Rows lie near named flat spaces through zero. A row that begins with a name and a colon came from that space; any other row is followed by the name of its block's space that it lies nearest.
mf-lt: [  2   0  18 -33  11  30  65 -17 -19 -38  41  -3  58 -22 -16  59 -41  42
 -52 -12 -27 -49  11   1  15  -1  -7]
fp-gz: [-11  34  19  28  -4 -38  28  34  22  22 -18 -40 -45 -19   9 -23  32  34
 -29   2  20  -8  47  15  35  20  -2]
cp-dt: [-24  25 -14  18 -23   0   0  -8  10  -1  12  13 -33   8 -57 -19  37  -8
   0  -5  -7  31  30 -27 -11  20 -16]
jt-cl: [ 26  21  -7 -20  -3 -11  -3 -34   9  22 -22   3  28 -23  33  21 -31  10
  -2  18  14  -9 -18  14   6 -10   9]
jt-cl: [  7 -22 -15   4  27  20 -51 -31  -8   3  -3   5   6  25 -10 -21  -9  12
  11  23  11  -6 -16  18 -11  -8  17]
fp-gz: [-23  11   8  20 -10   4  14  13   7  28  -3 -22 -21   1   8 -32  24  46
 -15  14  -2   5  27  20  29  13  10]
jt-cl: [-12 -22   0  -7 -34  19  43  81 -20  -6  23  12   2   0  46   4  13 -26
  10  -4 -24   9 -17 -28 -20  -3   0]
cp-dt: [ 37  -8  11 -13  34 -10 -42 -54 -10  -3 -57  18  40  -4   1  24 -23   3
  60 -19 -23  -9 -29  74  29 -16   6]
mf-lt: [ 25  -9 -11   3   7 -24 -20  32  -7 -17 -25  18  13 -11  38   9   5 -26
  -2 -36 -14  -3   2 -30 -21   1 -28]
mf-lt: [  5   0 -21 -15 -24  28  16  25 -21  -6  20  28   1   8  -8  11   5 -20
  31  40   0  -1 -32   0 -34  -6  19]
jt-cl: [-40 -50  21   8  -3  57  28  43 -43 -39  31  22  13  32 -37  -6  33   8
  34 -43 -83  12   7  19  13   6  -9]
cp-dt: [ -8   6  12  -6   0   8  16 -20  -4 -17  11   4 -10   7 -60  16   4 -12
  30   2  -4   1  -5  28   9   0   8]
mf-lt: [-15  43 -20   4 -48   9  61  44  -2  12  19  11   6 -30  21   2  29  47
 -61   3 -27   0  50 -49  -6  28 -24]
fp-gz: [  8 -35  29   9  35 -29   9  54 -12 -57  -6  -9  12 -10  16  22   4 -24
 -28 -89 -34 -22  28 -33   5   6 -49]
jt-cl: [-12 -29  12 -14 -29  21  46  72 -21 -10  24   8   5   3  39  13   3 -37
  25  -8 -23   9 -30 -13 -12 -11   6]
cp-dt: [-14  12 -23  14 -17   4  -7  15  -3 -20  25  20 -49  22 -74 -15  39 -40
  24  20  16  19   5 -26 -41  12  -1]
zp-rj: [ 24 -16  15  28  51 -28  -1  79 -29 -56 -21 -13 -32   4 -24   1  39   8
   6 -13   1 -61  28  39   1  12  -8]
mf-lt: [  1  44  -7  10 -26 -19  35  21   5   9 -21  11  20 -41  31   9  25  48
 -54 -39 -44   1  60 -33  17  28 -44]
fp-gz: [ -2 -21 -24 -30   5  59 -34 -86  -6  17  32  16  44  25 -11   2 -53  14
   5  51  13   5 -48   6 -19 -23  35]
mf-lt: [-38 -23  17  17  14   7  -1   1  22  13  43 -54 -43  26  -8 -42  -7   7
 -44  23  51   1  10 -21   6  -1  20]
cp-dt: [ 12 -32 -16   2  29  13 -28  20  -9  -3  17 -16   3  15  36 -19 -19  15
 -36  35  36 -34 -12 -16 -28  -9  17]
fp-gz: [  2  14  17 -17 -38 -35  22  11  21  12 -16   6 -15 -17  19  25  -6 -84
  54 -25   6  44 -35 -12   0 -13  -5]
zp-rj: [ 40  21 -47   5  -5 -13 -31  34 -18  -9 -26  41  -9  -4   3   1  27 -17
  23  33  12 -14  -8  -8 -52   6  -3]
zp-rj: [ 40 -23   5   9  83 -16 -40  -3 -17 -44 -13 -25   2   8 -21   7 -17  34
 -27  15  36 -81  10  43  -1  -4   9]
zp-rj: [-17  10  10  13 -36 -28  -2  13  18  17 -29  14 -20  -6  10 -12  31 -49
  40 -56 -32  63   7 -21  12   7 -28]
fp-gz: [  7  -7   2 -27 -25  12  20   3 -11  -3  -1  28  35 -10  24  33 -17 -33
  34 -19 -33  17 -33  -4  -6 -13  -5]
fp-gz: [-16  -4 -16  26 -26   0 -25  41  -8   1 -12  30 -49  28 -31 -37  60 -47
  68  -2 -16  46  -5  -2 -24   9  -3]
zp-rj: [  0 -18  13   2  12   9  -3   1 -13  -7 -16   6  28  -1  16   3   1  22
   5 -35 -42  -3   8  20  23   1 -12]
zp-rj: [ 13  28   4 -13  15 -46   7 -33  38 -11  26 -38 -35 -13 -35  24 -37 -46
 -42  26  92 -21  -5 -39 -22  -7   6]
fp-gz: [ 29  46 -30  -5  -5 -13  -2 -12   1   6 -11  12 -12 -14 -24  12   5  14
   1  57  37 -25   0  16 -21   6  15]
jt-cl: [-15 -68   6  -1  12  30 -16  47 -21 -23  38  -3 -21  45   1 -18  -4 -58
  39  14  16   5 -50  -8 -34 -22  25]
cp-dt: [-41  -3   6  29 -34   2  25  66   8  25  13 -17 -40   7  30 -47  44   8
 -20 -10 -11  32  31 -33   6  17  -8]
cp-dt: [-24 -31  -6  29   1  14 -11  64  -4  13  19 -23 -36  26  36 -56  27  14
 -25  21  16   0  11 -22 -14   5  12]
zp-rj: [-48  17  29   7 -48  -6  88  69  13  -3  51 -31 -65  -1 -32  -3  33 -36
  -3   7  18  20  15 -25   6  11   7]
mf-lt: [  7  26  13  13  19 -39 -28 -61  26   9 -44  -7  11 -20 -12   1  -1  23
 -18 -53 -16  13  40   7  40  12 -33]
zp-rj: [  5 -21  -9  -2  11  39  -7   4 -30  -1  -4  17  38   8  19  -4   0  51
   2   9 -39 -19  -2  31   7  -1   8]
mf-lt: [ -3 -38  17  -9  25  12  17  25 -10 -26  32 -24  11   7  17  11 -27  -3
 -31  -4  12 -32 -10 -12  -5 -11   6]
cp-dt: [  4  10  10  -3   4  -7  -5 -37   8  14 -26   0  27 -15  14   8 -11  26
  -4 -26 -24   6  11  18  31   1 -11]
fp-gz: [ 37  28 -40 -21 -22  21  16  19 -38 -18 -12  61  37 -18  -5  39  12  12
  29  31 -33 -24 -14  16 -34   4   0]
zp-rj: [ -34   34  -36    2 -102   28   43   61   -3   41   20   45  -35    3
    9  -25   58  -36   48   38  -23   71  -14  -39  -37   12    8]
mf-lt: [  9 -30  27 -12  17  12  35  43 -25 -19   1 -11  31  -9  41  24 -16  19
  -1 -15 -26 -37 -11  33  22 -10   6]
jt-cl: [  9  16  17  -2   7 -34  -7 -26  27  24 -20 -30 -23  -8   4   0 -16 -15
  14  16  45   2 -14  28  21  -9  18]
cp-dt: [-11  -3  12  13  21   7 -21 -48  11  27 -21 -19  27  -3  22 -23  -9  71
 -38 -23 -25   2  33  20  47   7  -8]
jt-cl: [-14 -23   6   1  -5   1  19  48  -6 -29  34  -3 -21  12  -9   3   7 -47
  -2 -13   7   3  -7 -40 -27  -2  -7]
jt-cl: [-39 -38  53   3 -13   3  54  67  -7 -24  29 -24 -41  19 -19   1  19 -60
  50 -32 -13  20 -18  17  21  -8   9]
[ 18  -4 -26  30  45 -15 -51  17 -12 -43  -3   6 -35  20 -57 -21  32   3
 -18   9  25 -35  31 -12 -38  16 -13]
fp-gz
[-29   2  10 -11  10  22  40 -35  13 -18  68 -34   7  -1 -39  12 -33  33
 -89   7  24 -24  30 -45   2   6  -3]
mf-lt
[-13 -28 -51  10  -1  90 -43  -9 -51  -3  21  56  26  47 -36 -39  31  61
  23  50 -50   0  -5  23 -33   7  21]
fp-gz
[ 39  -2 -42   0  -7 -25 -57  22  -9 -17 -33  53   0   1  16   6  15 -74
  43 -15  -1  20 -27 -43 -63  -5 -24]
mf-lt
[ 40  58 -27  -2  -5 -19  28  26 -14  -8 -23  17   2 -36  -7  27  20  45
 -18  42   9 -51  26  23 -12  18   0]
fp-gz
[ 10   8  35 -27  20 -28  30 -47  33  10   8 -51  29 -33  38  38 -69  11
 -62 -12  40 -28  -2  -7  35 -15   2]
fp-gz
[ 15  11 -15   0   7  -6 -31 -31  -3 -11 -16  25  -1   5 -40   6   6 -17
  30   0  -1   6  -6  10 -14   1  -5]
cp-dt
[-13  -3 -24   8 -24  13 -18  20   2  20  16   8 -43  27 -11 -34  22 -33
  35  52  34  26 -27  -9 -35  -4  28]
mf-lt
[-23  -4  27  27  28 -33 -15 -14  37  15   4 -61 -48   8  -8 -37  -1   8
 -43  -7  50   1  30  -7  28   5   2]
fp-gz
[ 20  -2 -50   5 -12  31 -50   3 -27  21 -29  53  22  13  25 -24  23  23
  37  35 -28  10 -18  15 -31   1   9]
zp-rj
[  1  12 -29   2   0   6 -16 -12  -1 -23  28  16 -23  14 -61  -1   9 -23
  -8  28  29  -3   3 -34 -45   6  -1]
cp-dt
[-29  13  32 -22 -10  22  75 -22   0 -29  57 -18  -9  -1 -84  39 -15  -4
  -2  10   5 -12   1  18  20   0  15]
cp-dt
[ 27 -15 -12  17  41   8  -4  68 -42 -42  -3   2 -14  11 -17  -4  30  36
  -1  36   6 -71  12  42 -19   8  14]
zp-rj
[ 53  74 -46 -14 -35  -8  40  42 -31  -7 -33  56  13 -43  -6  44  34  29
  24  55 -14 -41   7  32 -29  18   2]
fp-gz
[-14 -23  46  27  28 -27   9  38  12  16 -27 -55  -7 -10  64 -28   6  45
 -38 -46 -12 -14  37  22  60   6 -10]
mf-lt
[  2   1  25 -32  11  11  51 -31   6  -4  30 -31  45 -25  22  42 -58  36
 -59   3   9 -38  -1   1  26 -10   7]
cp-dt
[-12 -21  18   3   4   5  13  18  -5  -7   3  -7  13   0  21  -1   0   7
 -11 -36 -29   3  10  -6  17   1 -13]
fp-gz
[  6 -12   2   8  39  -5 -56 -58  12   6 -11 -17 -15  23 -34 -20 -15   2
  16  21  37  -5 -13  34   7 -10  21]
jt-cl
[ -9   1 -11  12 -12  -5 -44 -28  17  31 -20   8 -16  14   3 -32  11 -19
  30   0   4  45 -10  -4  -2  -2   2]
zp-rj
[ -7 -17 -34  14  15  19 -26  22  -3 -10  47 -11 -27  26  -8 -35   3   9
 -58  49  50 -23  10 -56 -54   5  10]
cp-dt
[  9  12 -44 -14 -38  32 -22 -23 -10  33 -10  49  35  -1  31  -6  -1   9
  20  27 -25  30 -24 -14 -28  -3   5]
zp-rj
[-11 -25   0  11   5  24  -3  26 -21 -15   4  13  12  13   2 -13  19  18
   0 -22 -41   0  13  -1   1   7 -11]
fp-gz
[  14   67  -49  -24   -9   -6   -1 -101   27  -18   39   24   30  -30
  -68   42  -36   12  -97   10   30   -9   39  -97  -47   18  -38]
cp-dt

Rows lie near named flat spaces through zero. A row that begins with a name and a colon came from that space; any other row is followed by the name of its block's space that it lies nearest.
hd-mb: [-10  -7  20  38  18 -18  11  55 -13 -32  19  -7   1  33  20  10 -23 -31
  16  -4  27  25  11 -25  19 -15   0]
pz-mt: [  7  85 -64  31   3 -24 -33 -13 -50  -5  39  33 -27 -17 -28  14  54 -30
 -28  21  33 -15  -1 -11  99  49   8]
pz-mt: [ 13 -13   1  16   7 -19  -4  41 -67   6  36  17 -16  49 -53   1 -43 -91
  53 -16  57  30 -20 -35 -38  63   6]
pz-mt: [-13  47 -39 -23 -19   6 -24 -46   3  10  -6  23 -10 -44 -31  -5  41  16
 -26   9  -9 -14 -17   0  35  46   9]
pf-rd: [  8  -9   0 -18   4  20  -8   5   1 -50  19 -14  40 -26  60  38   5  -1
  -2  22  -5 -22 -32 -23  39 -29   8]
hd-mb: [-13   8  -1  11   2 -16  -7   4   7  -4  11  18  -9 -15 -19   8  20 -15
 -13   8  16  13  -3 -32  -2   9  -2]
sj-nf: [ 79  15 -31   9  26   1  -9  27 -70 -34  54   6  10 -43  24  15  19  -4
  43 -16  41 -21 -67 -26  23  15  15]
pz-mt: [ 74 -40   6  20  21 -21   6 -12  -8  54  23  12 -19 -16 -19   7  34   1
  -8   3  15 -15   7   2 -93 -50 -25]
pf-rd: [-38 -18  20  -4  -5  -2  -4   6  28 -20   2  -1  15   9  12  26  -5 -28
 -20  26  -2  11   9 -31   2 -19  -4]
sj-nf: [ 22   1 -16 -11  -2  -2 -13 -30   0  20  10  16  -5 -32 -18   9  34   2
 -17  13   1 -16 -12  -7 -21   0  -5]
hd-mb: [ 22   1 -18 -11  -5  -2 -15 -36  -5  32   9  16  -9 -21 -27   8  30  -8
 -19  16   0 -18  -5   1 -25   4  -7]
hd-mb: [ 15  11   1  23   6  -5  23  16 -19  30 -23 -13 -27  41 -15 -48 -30  28
  29 -42  -4  10  30  56  -7  13   0]
pf-rd: [ 19  21 -17   4   8   7  -3  11 -25 -25  13  -7   9  -9  28   4   2  10
  12  -5   5 -13 -17   5  47   4  10]
pz-mt: [  47  -28  -12  -27   -8   -7  -14  -40  -22   67   13   36  -25  -31
  -85  -10   22  -26   14   -8   21   -2  -35  -18 -118   44   -8]
hd-mb: [-26  55   4  38  17 -30  21  57  25 -44 -16  29 -36 -77 -28 -68  31  88
  35 -79  27  65 -40 -49  13  57  24]
pf-rd: [ 45  13 -30 -37  -1  26 -15 -36  -3 -14   9   2  21 -80  28   9  44  51
  -3   2 -16 -41 -56   0  14  -3  10]
hd-mb: [ 34 -19   8 -23   7  36  16  16 -13 -33  -8 -39  36  -3  70  -3 -33  43
  39 -21 -22 -24 -28  32  17 -27  12]
pf-rd: [ -4 -28   9 -31 -13   9  -6 -32  27  22 -10   7   6 -20 -18   6   9   0
 -13  12 -14  -5  -9 -10 -55  -4  -7]
sj-nf: [ 17  -3   2  18   8  -3  10  16 -22   9   2 -14  -5  38  10  -6 -22  -7
  13  -8   3  -3  21  28   7 -12  -3]
pf-rd: [ 56   0 -16 -17  11  20  -1 -11 -10 -19  12 -11  22 -57  47   7  27  51
   9  -7 -11 -35 -42   9  11 -27   7]
pz-mt: [-79 -11   8 -92 -50  47 -14 -43  40 -12 -48   1  30 -17 -29 -13 -40  -1
  13  -2 -39  12 -43 -14 -20  78  22]
sj-nf: [-50   0   3 -28 -21  12 -14 -21  26 -12 -11   2  16   3  -2  18  -6 -23
 -23  27 -15   2   1 -16  18  13   3]
hd-mb: [ 32 -13 -17 -25 -10  13 -14 -48 -13  41   4  -1   4   3  -9  16  10 -14
 -18  25 -15 -37   5  30 -25 -11 -10]
sj-nf: [ 10  11   2   8  17   4   8  53 -25 -63  19  -6  16 -25  35  -4 -14  14
  48 -32  24  16 -51 -34  35  20  22]
pz-mt: [ 10 -16  -4  -4   1   1 -18 -34  21   1  21  -2  21 -14  36  57  41 -20
 -59  62 -13 -38  18  -9  15 -69 -18]
hd-mb: [ 40  20 -31  -7  -4  -9 -11 -45  -8  54   0  29 -32 -46 -56 -23  49  28
 -12 -11   2 -14 -12  13 -42  28  -5]
sj-nf: [  7   5 -16 -24  -5  19 -15  -7 -24 -26  16  -5  24  -6  22  24  -7 -22
   8  15   1 -20 -29  -8  35  14  11]
pf-rd: [  7   0 -10 -10  -7  11  -3   9 -55  12   5  -9  -1  58 -20  -7 -53 -51
  41 -11  13  -1  -3  24   4  49   9]
sj-nf: [ -2  -2   7  11   4  -1   8  14  -6  -1  -4 -10  -1  26   8  -6 -19  -3
   9  -7   0   4  15  15   8  -6  -1]
sj-nf: [ 76   8 -26  19  25   4  -1  30 -85 -16  45 -15   9  21  34  15 -16 -26
  43  -9  31 -28 -25  18  36  -1   8]
pf-rd: [  0 -19  14   4   2  -3   7   6   6   8  -4  -5  -1  14   0  -1 -11  -5
   3  -1  -1   6  11   2 -24 -14  -6]
pz-mt: [-19 -14  35   6   5  12  35  34  35 -24 -40 -33  10  14  45 -34 -37  65
  24 -38 -28  18  15  30   4 -30   5]
[ 70 -20 -13 -33  -7  43  17 -38 -36  57 -34 -46   8  45  26 -33 -46  47
  33 -25 -47 -55  18 123 -22 -19  -3]
hd-mb
[  8 -12   9  33  16 -22   5  64 -69 -12  37   5 -12  68 -28   3 -55 -89
  57 -18  59  35  -7 -30 -13  45   6]
pz-mt
[  2  -6   7 -21  -4  36  16  13 -11 -24 -24 -42  28  32  55 -14 -54  30
  34 -20 -29 -15  -2  52  38  -8  13]
sj-nf
[ 39 -11   5  27  25 -12   6  41 -31 -26  34  -4   6  -2  27  16  -1 -14
  24  -6  30   2 -19 -24   1 -22   1]
hd-mb
[-32  -2   5  -5 -13  -6  -5 -11  13  17  -9  12 -10  16 -35  -2  -6 -25
 -11   8   1  15  15  -9 -17  21  -4]
pf-rd
[ 23   2 -29 -59 -18  29 -27 -65  11   8   1  12  21 -74   0  18  44  25
 -22  22 -24 -42 -49  -6 -11  10   5]
sj-nf
[ 81 -13 -11  46  29 -38  -1   9 -47  47  46  22 -34   0 -35   7  34 -29
   3  -1  44  -7   6  -7 -61 -22 -19]
pz-mt
[-10  -3  14  35  21 -26  -2  52  -4 -50  39  13   5 -12  15  29  12 -37
   3   9  42  27 -18 -72  16 -11   2]
hd-mb
[-11   9   8  18  11 -11   2   6  47 -33   3   3   8 -52  39  16  49  44
 -38  14  -8   0   1 -29  28 -51  -5]
pf-rd
[ 13  -2   0  10   7  -5   2  10 -11  -1   9   0  -2   3   2   1   0  -4
   6  -3   9   1  -1  -2  -3  -4  -1]
hd-mb
[  3   4 -27 -35 -14  33 -26 -20 -50 -21  24 -19  38  42  35  49 -33 -69
   1  45  -5 -43 -11  17  68  13   9]
sj-nf
[ 12 -12  16   6   8   3  19   3  28   5 -21 -15   0 -12  24 -19   4  56
  -2 -17 -21  -2  13  25 -18 -40  -6]
pz-mt
[ 29 -44  38  20  20  -2  32  22  30   8 -16 -26   4   6  43 -12  -8  51
   4 -17 -18   0  25  26 -47 -79 -16]
pz-mt
[  1  16 -23 -36 -16   8 -21 -53  25  16  -7  26  -3 -74 -31  -2  53  31
 -27   9 -14 -14 -33 -17 -19  24   3]
hd-mb
[ 14 101 -46  83  17 -43  16  38 -70  35  -7  16 -80  51 -65 -81  -3  24
  32 -67  36  30  48  63  74  80  10]
pf-rd
[ 28  -2 -12 -15  -4   0  -6 -40  14  39  -7  16 -13 -44 -28 -11  39  33
 -16  -2 -11 -15  -9   9 -47  -2  -7]
pz-mt
[-61  13  43  76  30 -43  27 118   6 -84  17   0  -8  33  23  -7 -33 -24
  33 -31  52  79  10 -72  51   3  11]
hd-mb
[-35 -56  51  10   6  -5  13  32  37 -25   2 -18  25  38  38  35 -30 -38
 -12  27  -1  18  26 -31 -24 -62 -14]
pf-rd
